Below are the code and all the weights of a small trained network. Each question names an input and a class and asks about switching units off, where a switched-off unit gives its printed mean instead of its output.

import numpy as np


def w(rows, s, z=0):
    codes = np.array(rows[::2]) - 128.0
    scale = np.full(codes.shape[1], s)
    scale[-1] = z or s
    return codes * scale


def norm(h):
    return h / np.sqrt((h * h).mean(-1, keepdims=True) + 1e-5)


def f(y):
    return np.maximum(y, 0)


def log_softmax(a):
    a = a - a.max(-1, keepdims=True)
    return a - np.log(np.exp(a).sum(-1, keepdims=True))


def net(x, mask):
    res = np.array(x, float).reshape(1, 5) / 4 @ E
    u = 0
    for l in range(3):
        y = f(norm(res) @ A[l][:, :-1].T + A[l][:, -1])
        res = res + np.where(mask[u : u + 5], y, B[l][:, -1]) @ B[l][:, :-1]
        u += 5
    return log_softmax(norm(res)[-1] @ U[:, :-1].T + U[:, -1])


A, B = {}, {}
E = w([
[130,129,126,126],'x0',
[218,152,123,195],'x1',
[129,129,130,130],'x2',
[155,120,6,99],'x3',
[20,206,145,220],'x4',
],0.0016)
A[0] = w([
[151,115,14,115,41],'L0N0',
[190,143,121,192,174],'L0N1',
[58,150,112,120,179],'L0N2',
[31,216,111,151,66],'L0N3',
[85,206,3,157,3],'L0N4',
],0.0044,0.0015)
B[0] = w([
[85,208,106,146,228],'L0N0',
[197,103,122,167,230],'L0N1',
[134,111,165,131,218],'L0N2',
[128,159,156,112,250],'L0N3',
[142,2,182,151,213],'L0N4',
],0.0062,0.0021)
A[1] = w([
[205,95,164,83,189],'L1N0',
[123,114,110,185,226],'L1N1',
[72,111,33,2,2],'L1N2',
[25,242,118,71,7],'L1N3',
[65,93,203,96,182],'L1N4',
],0.0041,0.0016)
B[1] = w([
[67,91,164,120,230],'L1N0',
[150,141,127,81,202],'L1N1',
[86,174,78,254,200],'L1N2',
[142,209,188,143,166],'L1N3',
[115,102,80,81,253],'L1N4',
],0.0055,0.0026)
A[2] = w([
[204,241,188,199,5],'L2N0',
[252,190,51,82,69],'L2N1',
[156,107,241,129,145],'L2N2',
[28,75,221,224,102],'L2N3',
[185,246,180,218,9],'L2N4',
],0.0034,0.0025)
B[2] = w([
[61,118,33,97,171],'L2N0',
[154,155,137,3,180],'L2N1',
[137,178,84,244,251],'L2N2',
[157,118,124,63,254],'L2N3',
[90,117,51,96,176],'L2N4',
],0.0059,0.0022)
U = w([
[39,2,165,34,189],'0',
[70,211,3,204,178],'1',
[243,54,172,241,179],'2',
[243,158,38,2,2],'3',
[34,230,232,109,66],'4',
],0.0089,0.0026)

Each question gives the input, the list of numbers given to net, and the class t.
The units are the neurons (one row each of A and B). Each row of codes is followed by its name. A weight is (code - 128) times the scale printed after its matrix; where a second scale follows, it is the last column's (A, B and U).
mask holds one flag per neuron, layer by layer. A switched-off neuron (its flag False) gives its mean, the last column of its row in B, instead of its output. The means were averaged over made-up inputs and are rounded, as every weight is.
A unit's drop is (log p(t) with every unit on - log p(t) with that unit switched off) / (log p(t) with every unit on - log p(t) with every unit switched off).
The circuit of an input: a set's keep is (log p(t) with only the set's units on - log p(t) with every unit switched off) / (log p(t) with every unit on - log p(t) with every unit switched off). Starting from the 12 units with the biggest drops (on a tie, the unit counted first), units are removed one at a time, each time the one whose removal leaves the highest keep (on an exact tie, the one counted first), for as long as the keep stays at least 0.8.
units of the circuit, in order: the units of the circuit, biggest drop first
k most important neurons: the k neurons with the biggest drops, biggest first
top k neurons in layer l: the k neurons of layer l with the biggest drops, biggest first
drop when u is switched off: that unit's drop, to one decimal
input [1,3,-2,-8,2], class 1: 2 most important neurons	(L0N4; L2N2)
input [-4,2,0,5,2], class 2: most important neuron	(L0N4)
input [-7,6,7,2,1], class 2: top 3 neurons in layer 0	(L0N1; L0N4; L0N3)
input [-4,-1,-3,2,-8], class 1: units of the circuit, in order	(L1N2; L0N4; L0N1; L0N0)
input [0,5,5,1,1], class 2: top 2 neurons in layer 0	(L0N1; L0N0)
input [1,-4,-4,1,-2], class 1: units of the circuit, in order	(L1N2; L0N4)
input [2,7,-7,2,-1], class 3: 2 most important neurons	(L2N1; L0N4)
input [5,-7,-6,1,7], class 0: 3 most important neurons	(L0N4; L1N4; L0N0)
input [1,0,8,3,-3], class 1: 2 most important neurons	(L0N1; L1N2)
input [-7,0,6,2,6], class 0: 2 most important neurons	(L0N4; L1N4)
input [-3,3,-4,3,0], class 3: 4 most important neurons	(L0N0; L1N1; L0N2; L2N1)
input [-3,7,-6,-8,4], class 1: 2 most important neurons	(L2N0; L0N4)
input [6,7,0,-6,1], class 1: 3 most important neurons	(L0N4; L2N0; L2N4)
input [-5,-1,-6,-1,2], class 4: 2 most important neurons	(L0N4; L0N2)
input [1,-5,-7,3,5], class 0: units of the circuit, in order	(L0N4)
input [6,5,2,-5,1], class 1: 2 most important neurons	(L0N4; L2N0)
input [8,6,-2,-8,7], class 1: 2 most important neurons	(L2N0; L2N4)
input [2,2,2,0,-2], class 2: top 4 neurons in layer 1	(L1N0; L1N4; L1N2; L1N3)
input [-5,0,4,6,1], class 0: top 2 neurons in layer 0	(L0N4; L0N1)
input [-8,6,3,3,4], class 2: units of the circuit, in order	(L0N4)
input [7,3,4,3,0], class 3: top 2 neurons in layer 1	(L1N1; L1N2)
input [7,-7,-6,6,-1], class 1: 2 most important neurons	(L1N2; L0N0)
input [-6,-8,3,2,7], class 0: top 2 neurons in layer 0	(L0N4; L0N0)
input [-7,0,-6,-6,-2], class 0: top 2 neurons in layer 0	(L0N1; L0N0)
input [-4,-6,0,2,3], class 0: drop when L0N4 is switched off	0.3
